Below are the code and all the weights of a small trained network. Each question names an input and a target symbol and asks about switching units off, where a switched-off unit gives its printed mean instead of its output.

import numpy as np


def w(rows, s, z=0):
    codes = np.array(rows[::2]) - 128.0
    scale = np.full(codes.shape[1], s)
    scale[-1] = z or s
    return codes * scale


def softmax(a):
    e = np.exp(a - a.max(-1, keepdims=True))
    return e / e.sum(-1, keepdims=True)


def log_softmax(a):
    a = a - a.max(-1, keepdims=True)
    return a - np.log(np.exp(a).sum(-1, keepdims=True))


def net(x, mask):
    ids = ['ΓΞαβδμτφ'.index(c) for c in x.split()]
    T = len(ids)
    res = E[ids] + P[:T]
    u = 0
    for l in range(3):
        r = res
        for j in range(3):
            rows = slice(2 * j, 2 * j + 2)
            q, k, v = (r @ M[l][rows].T for M in (Q, K, V))
            z = softmax(np.where(np.tri(T) > 0, q @ k.T / 2**0.5, -1e9)) @ v
            o = O[l][rows]
            res = res + np.where(mask[u + j], z, o[:, -1]) @ o[:, :-1]
        u += 3
    return log_softmax(res[-1] @ U[:, :-1].T + U[:, -1])


Q, K, V, O = {}, {}, {}, {}
E = w([
[125,31,135,82,222,135],'Γ',
[76,131,112,23,172,191],'Ξ',
[61,120,180,98,143,114],'α',
[58,33,220,203,130,153],'β',
[146,129,94,168,178,176],'δ',
[159,161,110,105,169,108],'μ',
[183,41,75,126,217,164],'τ',
[19,175,117,2,110,214],'φ',
],0.0088)
P = w([
[112,180,114,47,246,63],'0',
[226,100,132,50,21,142],'1',
[63,143,52,206,147,90],'2',
[203,80,201,35,16,142],'3',
[67,114,81,220,163,112],'4',
[206,91,229,11,13,150],'5',
[57,109,67,225,153,141],'6',
[194,91,254,9,3,122],'7',
[45,110,62,236,142,160],'8',
],0.0087)
Q[0] = w([
[75,114,143,103,173,152],'L0H1',
[102,191,113,107,148,210],'L0H1',
[153,94,121,119,118,93],'L0H2',
[158,8,91,157,118,102],'L0H2',
[39,1,91,167,89,118],'L0H3',
[102,159,85,96,115,232],'L0H3',
],0.0093)
K[0] = w([
[49,204,123,99,180,131],'L0H1',
[108,144,170,109,111,203],'L0H1',
[125,137,139,211,182,86],'L0H2',
[87,130,122,127,220,91],'L0H2',
[98,1,168,178,114,116],'L0H3',
[26,178,8,187,132,102],'L0H3',
],0.0098)
V[0] = w([
[117,2,88,132,119,189],'L0H1',
[216,109,127,52,85,77],'L0H1',
[213,87,107,85,53,136],'L0H2',
[122,205,154,128,153,73],'L0H2',
[170,157,142,43,115,151],'L0H3',
[185,189,125,162,134,167],'L0H3',
],0.0079)
O[0] = w([
[168,158,154,162,119,219,203],'L0H1',
[35,1,189,75,145,169,110],'L0H1',
[172,22,129,190,180,115,56],'L0H2',
[70,88,159,83,107,81,111],'L0H2',
[104,80,70,82,118,197,106],'L0H3',
[163,53,93,143,43,59,3],'L0H3',
],0.0081,0.0027)
Q[1] = w([
[171,166,152,165,35,142],'L1H1',
[172,200,132,135,110,153],'L1H1',
[150,128,6,218,195,79],'L1H2',
[137,37,121,174,144,144],'L1H2',
[171,79,114,167,138,84],'L1H3',
[143,164,92,90,140,171],'L1H3',
],0.011)
K[1] = w([
[102,163,255,72,102,106],'L1H1',
[135,163,120,112,177,72],'L1H1',
[245,69,86,202,140,148],'L1H2',
[176,68,178,118,48,164],'L1H2',
[209,60,76,179,98,116],'L1H3',
[103,163,161,45,121,184],'L1H3',
],0.0099)
V[1] = w([
[63,62,99,96,139,207],'L1H1',
[178,102,57,194,79,143],'L1H1',
[132,141,18,72,213,174],'L1H2',
[53,190,154,106,2,185],'L1H2',
[200,117,141,180,197,100],'L1H3',
[200,181,121,154,148,53],'L1H3',
],0.0087)
O[1] = w([
[169,177,237,161,123,128,203],'L1H1',
[123,214,108,229,100,136,20],'L1H1',
[18,254,120,185,117,131,255],'L1H2',
[109,21,13,190,156,194,174],'L1H2',
[125,182,114,72,142,192,38],'L1H3',
[100,196,60,126,130,139,57],'L1H3',
],0.0072,0.0083)
Q[2] = w([
[53,106,98,188,158,150],'L2H1',
[46,161,100,182,166,105],'L2H1',
[148,150,157,151,179,164],'L2H2',
[92,103,46,181,182,135],'L2H2',
[166,34,128,128,169,121],'L2H3',
[191,156,250,89,131,85],'L2H3',
],0.011)
K[2] = w([
[200,91,157,208,105,158],'L2H1',
[140,135,95,218,73,163],'L2H1',
[104,155,95,133,142,99],'L2H2',
[168,70,182,243,154,184],'L2H2',
[138,105,145,153,50,227],'L2H3',
[134,165,26,2,50,182],'L2H3',
],0.0088)
V[2] = w([
[181,202,119,204,69,219],'L2H1',
[159,31,130,177,110,54],'L2H1',
[2,155,129,27,109,58],'L2H2',
[149,121,241,90,204,178],'L2H2',
[195,87,140,193,134,197],'L2H3',
[117,85,108,41,100,246],'L2H3',
],0.0073)
O[2] = w([
[82,79,111,39,196,35,65],'L2H1',
[143,236,163,131,192,211,96],'L2H1',
[217,125,43,172,182,97,249],'L2H2',
[2,125,58,191,84,73,185],'L2H2',
[88,113,30,162,111,189,68],'L2H3',
[154,252,46,5,125,105,151],'L2H3',
],0.0076,0.015)
U = w([
[101,184,87,110,253,90,197],'Γ',
[172,48,156,60,162,142,135],'Ξ',
[71,90,125,133,169,192,210],'α',
[151,155,160,130,116,156,49],'β',
[115,177,129,22,62,164,205],'δ',
[128,149,56,170,136,161,2],'μ',
[116,51,68,120,111,108,43],'τ',
[81,175,124,121,22,101,54],'φ',
],0.0072,0.0079)

Each question gives the input, a string of symbols that net reads in full, and the target symbol t.
The units are the heads (2 rows each of Q, K, V and O). Each row of codes is followed by its name. A weight is (code - 128) times the scale printed after its matrix; where a second scale follows, it is the last column's (O and U).
mask holds one flag per head, layer by layer. A switched-off head (its flag False) gives its mean, the last column of its rows in O, instead of its output. The means were averaged over made-up inputs and are rounded, as every weight is.
A unit's drop is (log p(t) with every unit on - log p(t) with that unit switched off) / (log p(t) with every unit on - log p(t) with every unit switched off).
The circuit of an input: a set's keep is (log p(t) with only the set's units on - log p(t) with every unit switched off) / (log p(t) with every unit on - log p(t) with every unit switched off). Starting from all 9 units, units are removed one at a time, each time the one whose removal leaves the highest keep (on an exact tie, the one counted first), for as long as the keep stays at least 0.8.
circuit, biggest first: the units of the circuit, biggest drop first
unit that matters most: the unit with the biggest drop
which heads matter: for each layer, one digit per head in row order, 1 if its drop is at least 0.15 and else 0, layers parted by /
input β φ φ α α τ, target δ: unit that matters most -> L2H3
input φ τ δ τ τ, target α: circuit, biggest first -> (L2H2, L2H3)
input β φ β Γ Γ Γ, target δ: which heads matter -> 010 / 010 / 001
input φ φ Γ Ξ, target α: circuit, biggest first -> (L1H2, L0H3, L2H3)
input μ τ μ φ φ Ξ μ, target α: circuit, biggest first -> (L2H2, L2H3)
input φ μ α Ξ Ξ τ, target α: circuit, biggest first -> (L1H2, L0H2, L0H3, L2H3)
input φ δ β φ φ δ, target α: circuit, biggest first -> (L1H2, L0H3, L2H3)
input τ φ β δ β β Ξ δ, target τ: circuit, biggest first -> (L1H2, L2H1, L1H3)
input φ Ξ Γ β Ξ Ξ, target α: circuit, biggest first -> (L1H2, L0H2, L0H3, L2H3)
input β α β δ α τ, target δ: which heads matter -> 010 / 010 / 001
input φ δ τ φ μ φ, target α: circuit, biggest first -> (L0H2, L1H2, L2H3)
input φ α Γ μ φ Γ β β, target α: circuit, biggest first -> (L1H2, L0H2, L0H3, L2H3)
input τ φ φ α μ Ξ, target τ: which heads matter -> 010 / 011 / 110
input τ β β β δ φ β δ, target τ: circuit, biggest first -> (L1H2, L2H1, L0H3)
input α δ μ β τ β Ξ δ, target μ: unit that matters most -> L0H2
input τ φ β δ φ μ, target τ: circuit, biggest first -> (L1H2, L2H1, L1H3)
input Γ δ β β δ β α β, target φ: circuit, biggest first -> (L2H1, L2H2, L1H2, L0H1)
input α α Ξ Γ, target μ: which heads matter -> 110 / 100 / 110
input μ δ β φ α φ φ α μ, target α: which heads matter -> 010 / 100 / 011
input Γ β τ β Ξ δ α μ, target φ: unit that matters most -> L2H1
input μ φ α φ, target β: which heads matter -> 110 / 100 / 101
input τ β β β φ Ξ β Ξ, target τ: which heads matter -> 000 / 011 / 110
input Γ τ φ φ β Ξ Ξ Ξ, target φ: which heads matter -> 010 / 110 / 110
input μ Γ φ φ δ δ, target β: which heads matter -> 110 / 110 / 101
input Ξ μ τ β φ τ, target Γ: which heads matter -> 111 / 110 / 110
